Below are the code and all the weights of a small trained network. Each question names an input and a target symbol and asks about switching units off, where a switched-off unit gives its printed mean instead of its output.

import numpy as np


def w(rows, s, z=0):
    codes = np.array(rows[::2]) - 128.0
    scale = np.full(codes.shape[1], s)
    scale[-1] = z or s
    return codes * scale


def f(y):
    return np.maximum(y, 0)


def softmax(a):
    e = np.exp(a - a.max(-1, keepdims=True))
    return e / e.sum(-1, keepdims=True)


def log_softmax(a):
    a = a - a.max(-1, keepdims=True)
    return a - np.log(np.exp(a).sum(-1, keepdims=True))


def net(x, mask):
    ids = ['δεπσφψω'.index(c) for c in x.split()]
    T = len(ids)
    res = E[ids] + P[:T]
    r = res
    for j in range(2):
        rows = slice(3 * j, 3 * j + 3)
        q, k, v = (r @ M[0][rows].T for M in (Q, K, V))
        z = softmax(np.where(np.tri(T) > 0, q @ k.T / 3**0.5, -1e9)) @ v
        o = O[0][rows]
        res = res + np.where(mask[j], z, o[:, -1]) @ o[:, :-1]
    y = f(res @ A[0][:, :-1].T + A[0][:, -1])
    res = res + np.where(mask[2:26], y, B[0][:, -1]) @ B[0][:, :-1]
    return log_softmax(res[-1] @ U[:, :-1].T + U[:, -1])


Q, K, V, O, A, B = {}, {}, {}, {}, {}, {}
E = w([
[140,33,3],'δ',
[162,90,83],'ε',
[163,118,161],'π',
[165,213,156],'σ',
[149,167,242],'φ',
[149,38,117],'ψ',
[160,165,86],'ω',
],0.0027)
P = w([
[64,178,108],'0',
[50,43,191],'1',
[173,160,111],'2',
[93,36,223],'3',
[194,142,109],'4',
[121,25,236],'5',
[206,134,106],'6',
[131,17,236],'7',
[215,129,107],'8',
[145,2,238],'9',
[226,127,111],'10',
],0.006)
Q[0] = w([
[80,155,174],'head 0',
[90,115,139],'head 0',
[155,144,125],'head 0',
[92,61,108],'head 1',
[89,174,151],'head 1',
[1,51,223],'head 1',
],0.032)
K[0] = w([
[105,73,186],'head 0',
[85,120,157],'head 0',
[160,123,115],'head 0',
[103,128,61],'head 1',
[111,102,174],'head 1',
[4,177,109],'head 1',
],0.03)
V[0] = w([
[128,122,178],'head 0',
[176,93,94],'head 0',
[162,158,147],'head 0',
[116,44,168],'head 1',
[140,194,165],'head 1',
[138,170,253],'head 1',
],0.019)
O[0] = w([
[125,65,79,230],'head 0',
[39,168,133,123],'head 0',
[112,141,76,146],'head 0',
[38,69,62,2],'head 1',
[118,191,204,224],'head 1',
[2,194,214,186],'head 1',
],0.014,0.0015)
A[0] = w([
[191,158,85,55],'neuron 0',
[105,188,120,68],'neuron 1',
[209,134,116,119],'neuron 2',
[105,28,134,96],'neuron 3',
[127,158,77,161],'neuron 4',
[198,118,145,173],'neuron 5',
[186,187,105,42],'neuron 6',
[132,98,111,31],'neuron 7',
[115,127,133,161],'neuron 8',
[101,57,178,152],'neuron 9',
[128,128,128,125],'neuron 10',
[128,209,87,55],'neuron 11',
[135,145,90,87],'neuron 12',
[112,164,100,201],'neuron 13',
[124,153,133,72],'neuron 14',
[146,106,54,53],'neuron 15',
[131,169,129,46],'neuron 16',
[143,245,67,129],'neuron 17',
[174,145,99,190],'neuron 18',
[125,115,176,86],'neuron 19',
[195,90,98,129],'neuron 20',
[133,141,80,168],'neuron 21',
[120,116,172,1],'neuron 22',
[150,183,68,111],'neuron 23',
],0.011,0.0042)
B[0] = w([
[205,62,114,170],'neuron 0',
[195,110,178,156],'neuron 1',
[48,166,146,222],'neuron 2',
[152,107,24,174],'neuron 3',
[96,117,183,157],'neuron 4',
[196,186,127,253],'neuron 5',
[120,24,88,150],'neuron 6',
[194,168,124,138],'neuron 7',
[152,123,129,161],'neuron 8',
[125,38,105,221],'neuron 9',
[128,128,128,128],'neuron 10',
[105,44,193,142],'neuron 11',
[107,89,141,135],'neuron 12',
[170,194,127,180],'neuron 13',
[148,117,161,134],'neuron 14',
[252,105,145,169],'neuron 15',
[118,92,181,134],'neuron 16',
[127,69,9,188],'neuron 17',
[85,194,108,206],'neuron 18',
[156,136,189,182],'neuron 19',
[24,133,153,237],'neuron 20',
[155,146,187,162],'neuron 21',
[40,181,117,147],'neuron 22',
[90,62,159,154],'neuron 23',
],0.034,0.0049)
U = w([
[205,224,55,163],'δ',
[2,149,100,198],'ε',
[252,45,96,53],'π',
[239,170,208,227],'σ',
[32,41,208,138],'φ',
[94,58,45,110],'ψ',
[49,231,190,2],'ω',
],0.0053,0.00091)

Each question gives the input, a string of symbols that net reads in full, and the target symbol t.
The units are the heads (3 rows each of Q, K, V and O) and the neurons (one row each of A and B). Each row of codes is followed by its name. A weight is (code - 128) times the scale printed after its matrix; where a second scale follows, it is the last column's (O, A, B and U).
mask holds one flag per unit, heads first, then neurons. A switched-off unit (its flag False) gives its mean, the last column of its rows in O or B, instead of its output. The means were averaged over made-up inputs and are rounded, as every weight is.
A unit's drop is (log p(t) with every unit on - log p(t) with that unit switched off) / (log p(t) with every unit on - log p(t) with every unit switched off).
The circuit of an input: a set's keep is (log p(t) with only the set's units on - log p(t) with every unit switched off) / (log p(t) with every unit on - log p(t) with every unit switched off). Starting from the 12 units with the biggest drops (on a tie, the unit counted first), units are removed one at a time, each time the one whose removal leaves the highest keep (on an exact tie, the one counted first), for as long as the keep stays at least 0.8.
units of the circuit, in order: the units of the circuit, biggest drop first
most important unit: the unit with the biggest drop
top k neurons: the k neurons with the biggest drops, biggest first
which heads matter: for each layer, one digit per head in row order, 1 if its drop is at least 0.15 and else 0, layers parted by /
input σ δ φ δ, target σ: units of the circuit, in order : (head 1; neuron 20; neuron 17)
input σ δ φ ω ε φ ψ, target ω: units of the circuit, in order : (head 1; neuron 9; neuron 17; neuron 20)
input π ω δ, target φ: units of the circuit, in order : (neuron 20; head 1; neuron 23)
input π π π σ ε π, target π: units of the circuit, in order : (neuron 20; neuron 2)
input π φ ε σ, target π: most important unit : head 0
input δ φ ψ π ω π δ φ π ω, target δ: top 4 neurons : (neuron 15; neuron 5; neuron 3; neuron 0)
input ψ ψ ε, target ε: units of the circuit, in order : (head 1; neuron 2; neuron 20)
input σ π π φ φ ε ω ω, target σ: which heads matter : 01
input ε φ ω φ φ δ, target ε: which heads matter : 01
input φ σ ω φ ω φ ε σ φ π, target φ: which heads matter : 01
input σ ω ψ ω σ π ψ σ δ π, target σ: units of the circuit, in order : (head 1; neuron 19)
input ε ω δ ω δ π ω ψ, target ε: units of the circuit, in order : (head 1; neuron 20; neuron 2; neuron 3)
input π σ φ δ ε ψ, target π: which heads matter : 00
input δ π φ σ σ φ ε φ σ ψ, target δ: which heads matter : 01
input ψ ω φ σ, target ψ: most important unit : head 1
input δ φ ω π ω δ φ ε, target δ: which heads matter : 01
input φ σ π ω, target φ: units of the circuit, in order : (head 1; neuron 5; neuron 9)
input σ φ π δ ψ φ σ σ δ δ, target σ: which heads matter : 01
input φ π ω π π ψ ψ φ ψ π, target φ: units of the circuit, in order : (head 1; neuron 9; neuron 5)
input σ ε π π ε δ ε π φ φ, target σ: units of the circuit, in order : (head 1; neuron 19)
input φ ψ π ε ω σ, target φ: units of the circuit, in order : (head 1; neuron 5; neuron 9)
input π ψ ω ε, target π: most important unit : neuron 20
input δ ω ω σ π ψ δ π ω φ, target δ: units of the circuit, in order : (head 1; neuron 5; neuron 18)
input φ φ σ ε π δ ω π φ ε, target φ: top 2 neurons : (neuron 5; neuron 9)
input φ φ ψ δ σ ψ, target φ: units of the circuit, in order : (head 1; neuron 9; neuron 5)
input σ φ ψ σ σ φ, target σ: top 2 neurons : (neuron 20; neuron 5)
input ψ ω δ ω φ δ, target ψ: top 3 neurons : (neuron 3; neuron 20; neuron 9)
input π φ ψ φ, target π: which heads matter : 10
